Group and class of each row
[-14.1   0.5   1.7   1.5  -4.0   1.5  13.8  13.0   9.0   3.0  10.6   3.9
  11.5  -0.8  12.9   1.2   4.4   1.2 -14.1  -1.2   7.3  28.8  11.8 -28.0
  -3.3   8.6  34.8  16.3  12.1 -51.1  -9.6   4.0   5.1  -8.8 -29.1]  (59)/E
[ 20.5  -0.1   4.7  -4.5  -3.7   4.2  16.2  18.2  -1.6   8.6   0.9  -3.9
  39.6  20.5 -14.6  -6.9  -6.6   3.3   9.5  -5.8  14.4  14.4   7.1 -18.8
  -6.0  17.9   5.8 -48.4  -3.8 -14.1   1.3   0.1  -3.2   2.3 -62.6]  (60)/B
[ 17.0  -6.0   0.4   0.3  -4.6  -3.9  26.1  -2.0   9.6   6.8   3.2  -7.9
  22.6  13.4 -22.5 -13.7   2.9  10.4   5.0  -7.1   2.6   2.9  10.3 -21.9
 -47.9  21.0 -16.5  -1.3   3.4  -6.8  -1.5  -7.1  -7.5 -40.3 -61.5]  (60)/N
[  6.7   2.8   1.8  -4.1  -7.8   2.8  25.1  17.1  -1.4   4.6   4.1   2.2
  27.3  15.8 -15.7  -3.5   2.9  10.1  -1.4  -7.5   9.2  38.3   9.6 -19.1
 -43.5  20.8  -5.1 -29.1  12.6 -34.1  -7.1  -4.7   5.4 -50.8 -40.0]  (60)/A
[ 11.5  -5.1   4.7   2.8  -6.5  -1.8  35.6   9.6  11.7  11.5   4.1 -17.0
  32.4  17.9 -18.5 -11.4   3.6   8.1   6.5  -8.0   2.0  20.1   9.2 -20.6
 -24.9  25.5  -9.4 -20.3   9.8 -22.6  -9.8  -2.7  -5.3 -38.2 -67.2]  (60)/N
[-20.3  12.7   0.0   1.1 -13.6   2.4  15.1  34.3  11.5   0.9  17.3   2.9
  20.6   1.2   9.3   5.1   7.5  11.9 -13.3   2.6  21.2  40.9  12.0 -45.8
 -32.4  18.7  12.0   7.0   9.9 -66.2  -4.5  10.0  31.1 -34.2 -27.9]  (59)/Q
[  7.8  -9.2   5.8   3.2  -3.1  -1.1  34.0   6.4   9.4  11.1   3.2   4.5
  17.2  26.7 -25.4 -10.8   7.1   1.3   2.7  -1.5  10.7  21.0   7.0 -27.7
 -42.3  36.4  -9.0 -26.3  14.3 -20.8  -7.3  -0.9 -12.3 -16.1 -54.1]  (60)/N
[ 15.6   1.0  -3.3  16.7  -2.3  -0.4  29.9  10.1  -0.7   9.0   6.5  -0.3
  36.7  25.8 -20.4  -8.4  -0.4  11.8   5.9  -5.2  14.8  46.9  12.4 -25.2
 -27.4  24.9  -2.6 -41.0  -5.7 -27.6 -10.2   1.0  -1.1 -34.8 -76.0]  (60)/A
[ -6.9   6.1  -0.5  -0.5 -16.9   1.8  13.1  23.5  13.2  -3.4  27.8   2.1
  12.7  -7.9  -4.9   5.0  10.6  16.7 -10.3  -1.7  13.8  52.8   7.2 -49.9
 -66.2  14.6   4.8  -1.7  14.0 -45.8 -12.2   0.4  14.8 -34.4 -18.3]  (59)/Z
[ 13.3  -3.7   6.8  -1.5  -9.1   5.5  15.7  20.9   6.7  10.8  11.7  -0.8
  40.2  32.1 -15.2  -8.9   3.8   3.7   7.6 -21.3   3.8  15.9   9.9 -27.9
  19.2  20.4  -1.5 -26.1  -2.8 -19.7 -17.0   6.2 -12.9 -14.7 -57.8]  (60)/N
[  7.2   0.6   0.2   3.9  -3.7  -3.2  30.1   9.9   5.6  14.1  -0.9  -9.8
  39.5  20.7 -24.9 -11.8   3.6   9.4   5.8 -10.9   0.9  11.4   6.9 -25.2
 -41.2  21.4 -14.1 -42.8   7.4 -22.1  -9.4  -8.3  -1.9 -50.7 -64.9]  (60)/B
[ -2.4   4.4  -0.4   0.8 -13.0   4.4  15.3  29.5  14.2   7.3  20.1   0.7
  22.0   3.2  -3.2   1.3   6.6  15.2 -10.6   2.0  20.7  42.0   7.4 -57.8
 -59.5  25.4  12.0  -8.1  12.1 -57.2  -8.4   1.2  17.5 -35.1 -31.4]  (59)/Z
[-10.0   8.2  -4.5  -3.9 -10.3  -1.0   6.5   6.2  15.7   3.5  21.8 -12.3
   8.7 -22.1   2.3   3.9   7.7   8.5  -7.8 -13.6  24.1  54.7  10.2 -51.3
 -34.4   2.5   9.4  25.5  29.0 -44.9 -11.1   0.3  17.0 -12.1 -25.4]  (59)/Q
[ 12.7  -3.7   5.5  -0.2  -4.7   2.5  40.9  14.7   5.8  11.5   1.9  -7.7
  46.7  30.7 -14.4 -11.1  -1.1   5.3   1.3 -13.5   9.5  35.1  15.2 -13.5
   7.8  14.2  -5.4 -21.0  10.0 -26.1 -11.3   2.8  -2.4 -37.7 -79.8]  (60)/N
[-14.1   6.1   5.5  -1.6 -11.8   9.3  14.0  19.0  14.3   3.0  21.6   0.9
  11.1  -6.8   8.1   0.0  10.6   9.1 -10.6  -1.9  24.7  51.3  12.7 -52.0
 -50.5  13.6   6.1  14.8  25.8 -50.4  -5.4   4.7   7.8 -17.3 -32.5]  (59)/E
